Below are the code and all the weights of a small trained network. Each question names an input and a class and asks about switching units off, where a switched-off unit gives its printed mean instead of its output.

import numpy as np


def w(rows, s, z=0):
    codes = np.array(rows[::2]) - 128.0
    scale = np.full(codes.shape[1], s)
    scale[-1] = z or s
    return codes * scale


def f(y):
    return y / 2 * (1 + np.tanh(0.7978845608 * (y + 0.044715 * y**3)))


def log_softmax(a):
    a = a - a.max(-1, keepdims=True)
    return a - np.log(np.exp(a).sum(-1, keepdims=True))


def net(x, mask):
    res = np.array(x, float).reshape(1, 7) / 4 @ E
    y = f(res @ A[0][:, :-1].T + A[0][:, -1])
    res = res + np.where(mask, y, B[0][:, -1]) @ B[0][:, :-1]
    return log_softmax(res[-1] @ U[:, :-1].T + U[:, -1])


A, B = {}, {}
E = w([
[33,132,188,84,188,78,102],'x0',
[136,183,150,213,80,79,1],'x1',
[128,119,125,125,130,134,120],'x2',
[127,125,132,133,126,128,134],'x3',
[162,70,46,171,229,64,150],'x4',
[185,168,205,148,225,170,125],'x5',
[134,117,140,132,124,125,128],'x6',
],0.0076)
A[0] = w([
[124,144,125,171,131,112,47,52],'N0',
[149,38,146,71,133,132,169,32],'N1',
[151,163,64,153,143,141,137,1],'N2',
[217,157,81,176,98,126,132,139],'N3',
[139,148,126,254,83,50,48,135],'N4',
[83,61,60,99,18,55,78,92],'N5',
[158,45,93,168,193,88,175,96],'N6',
[146,143,136,160,118,98,64,65],'N7',
[171,141,169,132,190,149,126,89],'N8',
[140,158,183,180,160,141,159,60],'N9',
[136,140,83,165,168,74,142,87],'N10',
[108,95,108,100,151,172,160,52],'N11',
[56,166,160,125,167,63,127,88],'N12',
[134,111,73,178,178,93,103,127],'N13',
[183,167,178,147,176,180,74,124],'N14',
[103,190,169,128,44,218,155,85],'N15',
[44,75,150,92,192,68,127,111],'N16',
[39,157,176,125,152,91,68,154],'N17',
[194,136,65,144,103,184,133,65],'N18',
],0.0088,0.0087)
B[0] = w([
[123,125,86,30,162,209,200,149],'N0',
[147,138,84,56,155,186,192,145],'N1',
[47,114,150,109,68,245,112,118],'N2',
[170,69,97,182,125,160,89,200],'N3',
[149,135,135,54,182,175,156,255],'N4',
[59,200,126,210,128,110,191,211],'N5',
[86,140,181,83,93,87,61,212],'N6',
[135,111,123,52,146,200,173,148],'N7',
[32,178,75,183,54,125,178,154],'N8',
[63,170,116,146,105,161,158,128],'N9',
[39,150,223,69,61,163,69,152],'N10',
[123,118,100,58,164,209,167,139],'N11',
[154,70,93,175,50,223,105,164],'N12',
[106,162,183,97,100,110,82,182],'N13',
[42,173,88,176,101,83,179,186],'N14',
[125,121,191,81,122,91,51,218],'N15',
[171,79,105,194,104,186,93,193],'N16',
[185,107,107,153,134,129,106,226],'N17',
[124,64,115,173,71,200,108,159],'N18',
],0.011,0.0074)
U = w([
[154,120,99,7,184,199,174,116],'0',
[91,137,224,59,78,110,14,25],'1',
[44,171,75,194,124,113,181,53],'2',
[175,124,113,129,143,118,107,254],'3',
[209,75,96,181,98,196,77,31],'4',
],0.012,0.014)

Each question gives the input, the list of numbers given to net, and the class t.
The units are the neurons (one row each of A and B). Each row of codes is followed by its name. A weight is (code - 128) times the scale printed after its matrix; where a second scale follows, it is the last column's (A, B and U).
mask holds one flag per neuron, in row order. A switched-off neuron (its flag False) gives its mean, the last column of its row in B, instead of its output. The means were averaged over made-up inputs and are rounded, as every weight is.
A unit's drop is (log p(t) with every unit on - log p(t) with that unit switched off) / (log p(t) with every unit on - log p(t) with every unit switched off).
The circuit of an input: a set's keep is (log p(t) with only the set's units on - log p(t) with every unit switched off) / (log p(t) with every unit on - log p(t) with every unit switched off). Starting from the 12 units with the biggest drops (on a tie, the unit counted first), units are removed one at a time, each time the one whose removal leaves the highest keep (on an exact tie, the one counted first), for as long as the keep stays at least 0.8.
circuit, biggest first: the units of the circuit, biggest drop first
unit that matters most: the unit with the biggest drop
top k neurons: the k neurons with the biggest drops, biggest first
drop when u is switched off: that unit's drop, to one decimal
input [7,4,0,-3,-6,7,-7], class 2: unit that matters most -> N14
input [-2,8,-1,-1,-7,1,4], class 0: circuit, biggest first -> N4, N0
input [4,2,-6,-2,5,3,-2], class 1: circuit, biggest first -> N10, N13
input [0,5,-3,2,3,4,-2], class 0: circuit, biggest first -> N4, N0
input [3,3,-3,-3,7,-5,4], class 1: top 2 neurons -> N10, N13
input [-1,-5,-7,7,4,7,-8], class 2: circuit, biggest first -> N8, N4
input [8,-5,-2,7,3,7,7], class 4: top 3 neurons -> N16, N12, N5
input [2,7,-2,4,8,4,-1], class 1: top 3 neurons -> N13, N10, N6
input [-1,2,-3,-1,0,5,-7], class 2: circuit, biggest first -> N14, N15
input [6,2,-8,-4,5,1,1], class 4: circuit, biggest first -> N16, N12
input [-4,8,7,7,6,7,7], class 0: top 3 neurons -> N4, N0, N7
input [7,-2,7,-1,-5,7,-5], class 2: circuit, biggest first -> N14, N8
input [-1,-2,3,-2,6,5,-4], class 1: circuit, biggest first -> N6, N10
input [2,-3,6,1,5,3,-2], class 1: unit that matters most -> N6
input [5,5,-8,-1,5,6,-4], class 2: top 4 neurons -> N14, N8, N15, N9
input [-3,7,4,1,-1,8,-3], class 2: top 3 neurons -> N14, N8, N9
input [0,-7,-7,1,-8,4,4], class 1: top 2 neurons -> N15, N4
input [5,4,1,7,8,-4,0], class 1: top 2 neurons -> N10, N13
input [7,8,2,1,-3,-2,1], class 0: top 2 neurons -> N4, N0
input [-6,-4,-1,-2,-4,-2,-4], class 4: top 3 neurons -> N18, N4, N6
input [-8,-7,-4,3,3,-4,-8], class 4: circuit, biggest first -> N18
input [-7,-5,-8,0,-3,-2,4], class 4: top 2 neurons -> N18, N4
input [-5,8,-2,-3,8,6,-8], class 0: top 4 neurons -> N4, N0, N7, N15
input [-6,-5,2,3,4,-1,-7], class 4: top 2 neurons -> N4, N18
input [8,-3,3,-5,-5,-6,4], class 4: drop when N16 is switched off -> 0.3
input [-4,6,-6,-6,0,0,6], class 0: drop when N4 is switched off -> 0.5
input [-1,-4,-1,4,-7,1,0], class 1: circuit, biggest first -> N15
input [-3,0,1,5,-3,-6,-7], class 2: drop when N16 is switched off -> 0.0
input [8,0,-1,2,-6,-1,1], class 4: drop when N17 is switched off -> 0.2
